Here is a tiny trained network, its code and every weight. The questions are about switching its units off for an input and a class, where a switched-off unit gives its printed mean instead of its output.

import numpy as np


def w(rows, s, z=0):
    codes = np.array(rows[::2]) - 128.0
    scale = np.full(codes.shape[1], s)
    scale[-1] = z or s
    return codes * scale


def f(y):
    return y / 2 * (1 + np.tanh(0.7978845608 * (y + 0.044715 * y**3)))


def log_softmax(a):
    a = a - a.max(-1, keepdims=True)
    return a - np.log(np.exp(a).sum(-1, keepdims=True))


def net(x, mask):
    res = np.array(x, float).reshape(1, 6) / 4 @ E
    y = f(res @ A[0][:, :-1].T + A[0][:, -1])
    res = res + np.where(mask, y, B[0][:, -1]) @ B[0][:, :-1]
    return log_softmax(res[-1] @ U[:, :-1].T + U[:, -1])


A, B = {}, {}
E = w([
[70,123,127,196,238,53,74,202,127,175],'x0',
[172,206,228,94,240,100,98,34,170,109],'x1',
[219,120,26,148,159,66,151,37,41,174],'x2',
[186,48,129,171,156,59,175,156,201,2],'x3',
[71,89,145,6,166,69,199,145,80,140],'x4',
[189,147,213,158,133,148,148,189,4,102],'x5',
],0.0077)
A[0] = w([
[144,163,163,93,165,119,96,109,168,108,61],'N1',
[112,107,90,132,137,127,139,99,181,114,35],'N2',
[179,157,119,100,86,160,146,119,144,106,69],'N3',
[82,109,128,155,207,86,127,175,133,176,75],'N4',
[147,144,111,93,110,166,181,72,125,94,45],'N5',
[173,136,129,96,77,176,162,62,147,110,78],'N6',
[112,133,174,132,137,139,154,151,83,97,62],'N7',
[66,193,108,97,137,169,125,111,94,183,50],'N8',
[94,138,163,111,126,167,148,157,147,114,13],'N9',
[203,157,47,119,130,37,159,82,86,154,89],'N10',
[127,155,121,76,116,172,116,112,110,234,54],'N11',
[144,143,143,100,90,161,150,85,127,101,95],'N12',
[83,138,179,118,118,164,102,179,156,100,58],'N13',
[157,156,150,120,169,117,130,85,130,142,53],'N14',
[161,133,165,88,144,131,95,121,148,136,2],'N15',
[146,126,137,108,79,131,170,97,130,106,91],'N16',
[113,125,135,163,161,86,125,154,143,159,38],'N17',
[92,154,123,219,169,60,74,166,93,146,102],'N18',
[157,158,177,163,134,158,135,156,26,94,52],'N19',
[183,187,113,238,97,192,62,114,157,114,116],'N20',
[102,117,86,115,142,142,121,96,196,145,79],'N21',
[164,125,80,137,141,111,113,89,68,138,3],'N22',
[133,117,98,145,147,105,165,117,140,77,8],'N23',
[155,164,177,136,168,94,104,71,139,136,73],'N24',
[183,154,147,149,133,160,137,201,65,117,66],'N25',
[62,106,121,2,162,86,239,161,76,134,86],'N26',
[62,48,63,177,72,123,149,210,81,176,42],'N27',
[106,108,55,145,68,154,149,168,97,126,20],'N28',
[87,172,132,97,125,171,79,140,62,171,48],'N29',
[140,162,106,203,139,109,102,162,156,150,99],'N30',
[142,154,115,124,101,128,173,155,144,145,18],'N31',
[52,168,206,71,78,154,120,197,218,84,76],'N32',
[156,148,143,106,56,149,181,105,116,98,66],'N33',
[107,189,136,132,113,173,94,123,95,192,59],'N34',
[142,221,185,95,184,107,116,54,151,111,81],'N35',
[190,58,112,143,151,80,182,163,191,43,32],'N36',
[164,128,162,142,136,152,154,180,45,113,96],'N37',
[137,132,137,90,81,160,153,92,134,97,97],'N38',
[86,123,173,116,86,113,90,144,153,64,24],'N39',
[151,104,151,171,143,85,172,143,118,35,35],'N40',
[60,114,25,92,124,124,106,89,223,159,118],'N41',
[164,92,83,146,153,100,138,72,83,137,2],'N42',
[120,84,92,113,112,121,144,162,101,140,45],'N43',
[137,147,148,125,207,124,137,125,145,157,64],'N44',
[110,161,160,42,166,77,135,116,116,104,80],'N45',
],0.011,0.0046)
B[0] = w([
[146,94,149,160,82,153,148,122,118,100,170],'N1',
[153,143,178,107,137,95,153,108,153,158,144],'N2',
[94,122,143,96,126,108,79,125,101,121,159],'N3',
[59,123,172,62,104,93,71,151,58,108,203],'N4',
[88,128,164,118,119,109,73,155,95,126,164],'N5',
[84,128,157,104,141,104,97,134,81,104,182],'N6',
[124,117,166,129,147,132,130,96,158,177,159],'N7',
[171,175,83,139,98,47,134,184,183,113,194],'N8',
[118,138,112,187,165,143,88,133,133,143,151],'N9',
[85,172,96,220,181,178,93,123,73,196,217],'N10',
[172,165,93,152,123,72,112,173,187,132,198],'N11',
[77,92,138,107,105,93,91,158,84,114,166],'N12',
[119,169,63,196,154,158,83,114,92,179,183],'N13',
[147,109,133,181,115,144,129,127,141,78,161],'N14',
[139,106,135,153,104,150,118,144,130,105,139],'N15',
[89,132,142,106,128,118,88,132,112,129,160],'N16',
[82,120,153,105,112,110,99,145,106,108,158],'N17',
[36,150,147,69,113,104,66,118,78,84,218],'N18',
[92,144,187,119,151,97,194,75,159,152,203],'N19',
[172,38,46,2,219,198,137,144,171,172,221],'N20',
[106,166,195,110,108,120,198,74,138,155,165],'N21',
[113,135,114,171,137,155,114,152,105,179,167],'N22',
[165,147,129,147,150,101,125,160,163,137,143],'N23',
[166,68,152,152,78,151,141,123,108,88,183],'N24',
[118,152,211,117,142,130,200,77,149,171,190],'N25',
[188,73,74,44,210,186,112,150,156,141,254],'N26',
[172,62,156,163,72,171,123,95,124,51,238],'N27',
[163,65,174,174,77,162,124,131,130,46,188],'N28',
[184,158,118,137,97,85,130,155,155,130,195],'N29',
[122,130,146,80,150,148,102,129,107,110,172],'N30',
[130,116,165,135,138,138,110,152,132,111,125],'N31',
[102,141,80,216,162,150,116,121,82,180,235],'N32',
[79,125,154,106,124,98,77,118,116,98,177],'N33',
[202,181,68,127,104,48,130,189,176,115,191],'N34',
[151,67,148,160,63,159,165,125,137,67,217],'N35',
[201,195,75,137,80,41,117,200,171,139,210],'N36',
[102,134,192,111,116,103,210,53,143,157,199],'N37',
[93,151,157,101,127,93,71,131,88,104,169],'N38',
[128,141,106,175,167,116,107,129,111,174,160],'N39',
[157,175,93,119,101,78,145,179,200,144,186],'N40',
[102,154,238,110,142,116,226,53,159,160,221],'N41',
[107,138,95,205,139,154,90,131,111,205,172],'N42',
[138,105,126,134,110,170,135,121,132,119,162],'N43',
[125,90,143,124,118,142,101,117,115,100,166],'N44',
[158,92,111,114,130,180,125,106,151,115,187],'N45',
],0.009,0.013)
U = w([
[182,186,97,154,75,27,112,179,190,133,102],'0',
[84,151,103,254,142,185,81,113,94,207,124],'1',
[148,73,158,189,40,194,125,105,133,34,106],'2',
[30,134,156,63,94,89,39,133,85,92,131],'3',
[91,155,195,110,118,110,234,52,162,183,113],'4',
[169,84,88,23,173,212,103,135,161,159,161],'5',
[119,153,40,91,120,189,171,98,117,98,253],'6',
],0.0092,0.0053)

Each question gives the input, the list of numbers given to net, and the class t.
The units are the neurons (one row each of A and B). Each row of codes is followed by its name. A weight is (code - 128) times the scale printed after its matrix; where a second scale follows, it is the last column's (A, B and U).
mask holds one flag per neuron, in row order. A switched-off neuron (its flag False) gives its mean, the last column of its row in B, instead of its output. The means were averaged over made-up inputs and are rounded, as every weight is.
A unit's drop is (log p(t) with every unit on - log p(t) with that unit switched off) / (log p(t) with every unit on - log p(t) with every unit switched off).
The circuit of an input: a set's keep is (log p(t) with only the set's units on - log p(t) with every unit switched off) / (log p(t) with every unit on - log p(t) with every unit switched off). Starting from the 12 units with the biggest drops (on a tie, the unit counted first), units are removed one at a time, each time the one whose removal leaves the highest keep (on an exact tie, the one counted first), for as long as the keep stays at least 0.8.
units of the circuit, in order: the units of the circuit, biggest drop first
k most important neurons: the k neurons with the biggest drops, biggest first
drop when u is switched off: that unit's drop, to one decimal
input [6,-3,6,4,8,1], class 5: units of the circuit, in order => (N26)
input [-6,-7,-4,0,-8,5], class 5: 2 most important neurons => (N20, N35)
input [7,2,3,2,-7,2], class 3: 2 most important neurons => (N18, N26)
input [2,8,7,6,2,7], class 2: 3 most important neurons => (N35, N24, N32)
input [7,1,8,-8,2,-3], class 0: 4 most important neurons => (N8, N34, N11, N29)
input [4,6,-7,-1,-4,-8], class 4: 4 most important neurons => (N41, N21, N10, N2)
input [-6,0,0,0,5,7], class 4: 2 most important neurons => (N37, N19)
input [-1,-5,-2,-6,6,-7], class 4: 4 most important neurons => (N41, N36, N21, N20)
input [4,-8,-8,-8,-8,-6], class 0: 3 most important neurons => (N34, N8, N29)
input [-6,-4,-2,6,2,2], class 0: 3 most important neurons => (N36, N40, N18)
input [-3,-7,5,-2,-1,-8], class 4: 4 most important neurons => (N41, N21, N35, N2)
input [4,2,-4,3,-3,-5], class 4: 2 most important neurons => (N41, N10)
input [-7,8,4,7,2,-7], class 2: 3 most important neurons => (N35, N24, N1)
input [-6,1,-3,-5,5,-6], class 3: units of the circuit, in order => (N38)
input [7,-2,6,3,-6,1], class 3: 2 most important neurons => (N18, N32)
input [7,3,6,6,1,4], class 3: 2 most important neurons => (N18, N4)
input [2,-1,-5,0,-1,-6], class 4: 3 most important neurons => (N41, N10, N21)
input [6,-3,-8,7,5,-7], class 1: drop when N29 is switched off => 0.1
input [-3,-6,5,6,3,-7], class 4: drop when N2 is switched off => 0.3
input [-4,-5,4,-4,-7,-8], class 4: units of the circuit, in order => (N41)
input [6,1,-7,0,-2,-4], class 1: drop when N13 is switched off => 0.4
input [-5,-4,-7,-1,-1,-3], class 1: drop when N1 is switched off => 0.0
